Here is a tiny trained network, its code and every weight. The questions are about switching its units off for an input and a target symbol, where a switched-off unit gives its printed mean instead of its output.

import numpy as np


def w(rows, s, z=0):
    codes = np.array(rows[::2]) - 128.0
    scale = np.full(codes.shape[1], s)
    scale[-1] = z or s
    return codes * scale


def f(y):
    return np.maximum(y, 0)


def softmax(a):
    e = np.exp(a - a.max(-1, keepdims=True))
    return e / e.sum(-1, keepdims=True)


def log_softmax(a):
    a = a - a.max(-1, keepdims=True)
    return a - np.log(np.exp(a).sum(-1, keepdims=True))


def net(x, mask):
    ids = ['ΛΠΦαβζημξ'.index(c) for c in x.split()]
    T = len(ids)
    res = E[ids] + P[:T]
    u = 0
    for l in range(2):
        q, k, v = (res @ M[l].T for M in (Q, K, V))
        z = softmax(np.where(np.tri(T) > 0, q @ k.T / 3**0.5, -1e9)) @ v
        res = res + np.where(mask[u], z, O[l][:, -1]) @ O[l][:, :-1]
        u += 1
        y = f(res @ A[l][:, :-1].T + A[l][:, -1])
        res = res + np.where(mask[u : u + 12], y, B[l][:, -1]) @ B[l][:, :-1]
        u += 12
    return log_softmax(res[-1] @ U[:, :-1].T + U[:, -1])


Q, K, V, O, A, B = {}, {}, {}, {}, {}, {}
E = w([
[55,245,137],'Λ',
[110,92,141],'Π',
[102,80,150],'Φ',
[180,218,250],'α',
[200,191,124],'β',
[139,184,195],'ζ',
[105,95,140],'η',
[175,139,109],'μ',
[162,101,98],'ξ',
],0.017)
P = w([
[186,2,107],'0',
[181,139,186],'1',
[178,192,192],'2',
[74,80,207],'3',
[142,166,180],'4',
[122,92,81],'5',
[105,147,170],'6',
[98,149,178],'7',
[72,120,173],'8',
],0.0059)
Q[0] = w([
[102,186,117],'0.h1',
[3,167,115],'0.h1',
[78,212,138],'0.h1',
],0.0061)
K[0] = w([
[220,165,124],'0.h1',
[169,1,43],'0.h1',
[98,72,99],'0.h1',
],0.0065)
V[0] = w([
[250,132,190],'0.h1',
[214,55,157],'0.h1',
[101,3,74],'0.h1',
],0.0056)
O[0] = w([
[166,25,186,254],'0.h1',
[224,83,214,197],'0.h1',
[255,201,111,49],'0.h1',
],0.0062,0.003)
A[0] = w([
[76,153,194,222],'0.n1',
[219,191,81,97],'0.n2',
[29,199,113,186],'0.n3',
[161,7,179,69],'0.n4',
[96,148,174,67],'0.n5',
[255,158,125,104],'0.n6',
[199,165,143,239],'0.n7',
[71,25,143,251],'0.n8',
[195,206,120,211],'0.n9',
[178,133,30,240],'0.n10',
[122,47,239,85],'0.n11',
[138,155,180,222],'0.n12',
],0.0076,0.0029)
B[0] = w([
[103,108,148,235],'0.n1',
[88,91,56,141],'0.n2',
[30,177,28,154],'0.n3',
[211,238,85,206],'0.n4',
[125,155,106,160],'0.n5',
[191,161,54,167],'0.n6',
[186,72,128,202],'0.n7',
[253,109,172,223],'0.n8',
[171,34,137,176],'0.n9',
[175,112,201,146],'0.n10',
[194,187,82,253],'0.n11',
[159,99,155,223],'0.n12',
],0.0054,0.0066)
Q[1] = w([
[1,136,101],'1.h1',
[178,105,182],'1.h1',
[93,128,17],'1.h1',
],0.0083)
K[1] = w([
[173,37,254],'1.h1',
[104,190,175],'1.h1',
[165,45,225],'1.h1',
],0.0093)
V[1] = w([
[49,254,234],'1.h1',
[94,147,7],'1.h1',
[177,102,153],'1.h1',
],0.0067)
O[1] = w([
[146,179,164,63],'1.h1',
[195,167,62,3],'1.h1',
[119,2,98,224],'1.h1',
],0.0083,0.0058)
A[1] = w([
[153,88,102,174],'1.n1',
[244,111,139,32],'1.n2',
[139,198,178,219],'1.n3',
[75,116,143,173],'1.n4',
[71,68,171,251],'1.n5',
[136,138,177,238],'1.n6',
[52,145,115,188],'1.n7',
[119,67,182,129],'1.n8',
[149,94,99,235],'1.n9',
[171,136,140,109],'1.n10',
[82,112,121,90],'1.n11',
[88,164,199,213],'1.n12',
],0.011,0.0027)
B[1] = w([
[145,155,198,197],'1.n1',
[63,182,173,251],'1.n2',
[123,96,41,181],'1.n3',
[107,103,1,148],'1.n4',
[210,95,89,238],'1.n5',
[137,100,103,206],'1.n6',
[189,162,177,137],'1.n7',
[182,127,132,255],'1.n8',
[140,128,160,196],'1.n9',
[80,188,138,169],'1.n10',
[100,193,215,132],'1.n11',
[82,82,89,188],'1.n12',
],0.0075,0.0099)
U = w([
[189,137,215,148],'Λ',
[178,19,2,218],'Π',
[81,130,126,46],'Φ',
[73,143,111,138],'α',
[56,152,92,217],'β',
[76,145,124,92],'ζ',
[112,130,103,18],'η',
[209,206,49,18],'μ',
[120,135,94,1],'ξ',
],0.0074,0.0043)

Each question gives the input, a string of symbols that net reads in full, and the target symbol t.
The units are the heads (3 rows each of Q, K, V and O) and the neurons (one row each of A and B). Each row of codes is followed by its name. A weight is (code - 128) times the scale printed after its matrix; where a second scale follows, it is the last column's (O, A, B and U).
mask holds one flag per unit, layer by layer, with each layer's heads first. A switched-off unit (its flag False) gives its mean, the last column of its rows in O or B, instead of its output. The means were averaged over made-up inputs and are rounded, as every weight is.
A unit's drop is (log p(t) with every unit on - log p(t) with that unit switched off) / (log p(t) with every unit on - log p(t) with every unit switched off).
The circuit of an input: a set's keep is (log p(t) with only the set's units on - log p(t) with every unit switched off) / (log p(t) with every unit on - log p(t) with every unit switched off). Starting from the 12 units with the biggest drops (on a tie, the unit counted first), units are removed one at a time, each time the one whose removal leaves the highest keep (on an exact tie, the one counted first), for as long as the keep stays at least 0.8.
circuit, biggest first: the units of the circuit, biggest drop first
most important unit: the unit with the biggest drop
top k neurons: the k neurons with the biggest drops, biggest first
k most important neurons of layer l: the k neurons of layer l with the biggest drops, biggest first
drop of u: that unit's drop, to one decimal
input α μ ζ ζ ζ η, target Λ: circuit, biggest first -> (0.n8; 1.n3; 1.n12; 1.n1)
input ζ μ ζ, target Π: top 2 neurons -> (0.n8; 1.n5)
input μ Π η ζ α ζ Λ, target Π: 2 most important neurons of layer 1 -> (1.n4; 1.n2)
input Λ Φ η ζ ζ η α, target μ: circuit, biggest first -> (1.h1; 0.h1; 1.n3)
input ζ ζ η Φ, target Λ: circuit, biggest first -> (0.n8; 1.n3; 1.n12)
input η μ ζ Π, target Λ: 3 most important neurons of layer 0 -> (0.n8; 0.n4; 0.n11)
input Λ ζ Π, target μ: top 2 neurons -> (0.n3; 0.n8)
input Λ ζ α ζ, target μ: circuit, biggest first -> (1.h1; 0.h1; 0.n3)
input Π Φ η β β μ, target Λ: most important unit -> 1.n1
input Λ ζ ξ ζ β η β Π μ, target μ: top 2 neurons -> (0.n3; 1.n3)
input ζ α ζ η, target Λ: top 4 neurons -> (0.n8; 0.n4; 0.n11; 1.n3)
input η ζ ζ ζ ζ Π, target Λ: 2 most important neurons of layer 1 -> (1.n3; 1.n12)
input ζ ζ η η μ Φ, target Λ: top 3 neurons -> (0.n8; 0.n4; 1.n3)
input ζ ζ ζ ξ, target Λ: most important unit -> 0.n8
input Λ η ζ ζ ζ η ζ, target μ: 2 most important neurons of layer 0 -> (0.n3; 0.n12)
input ζ ζ ζ Φ η β η ξ, target Λ: drop of 0.n12 -> -0.1
input Π η Φ Π Π β, target Λ: drop of 1.n3 -> 0.2
input Λ η ζ β, target μ: drop of 0.n3 -> 0.5
input Λ η ζ α, target μ: drop of 1.n11 -> 0.0
input ζ ζ β η η Π ζ ζ, target Π: top neuron -> (1.n2)
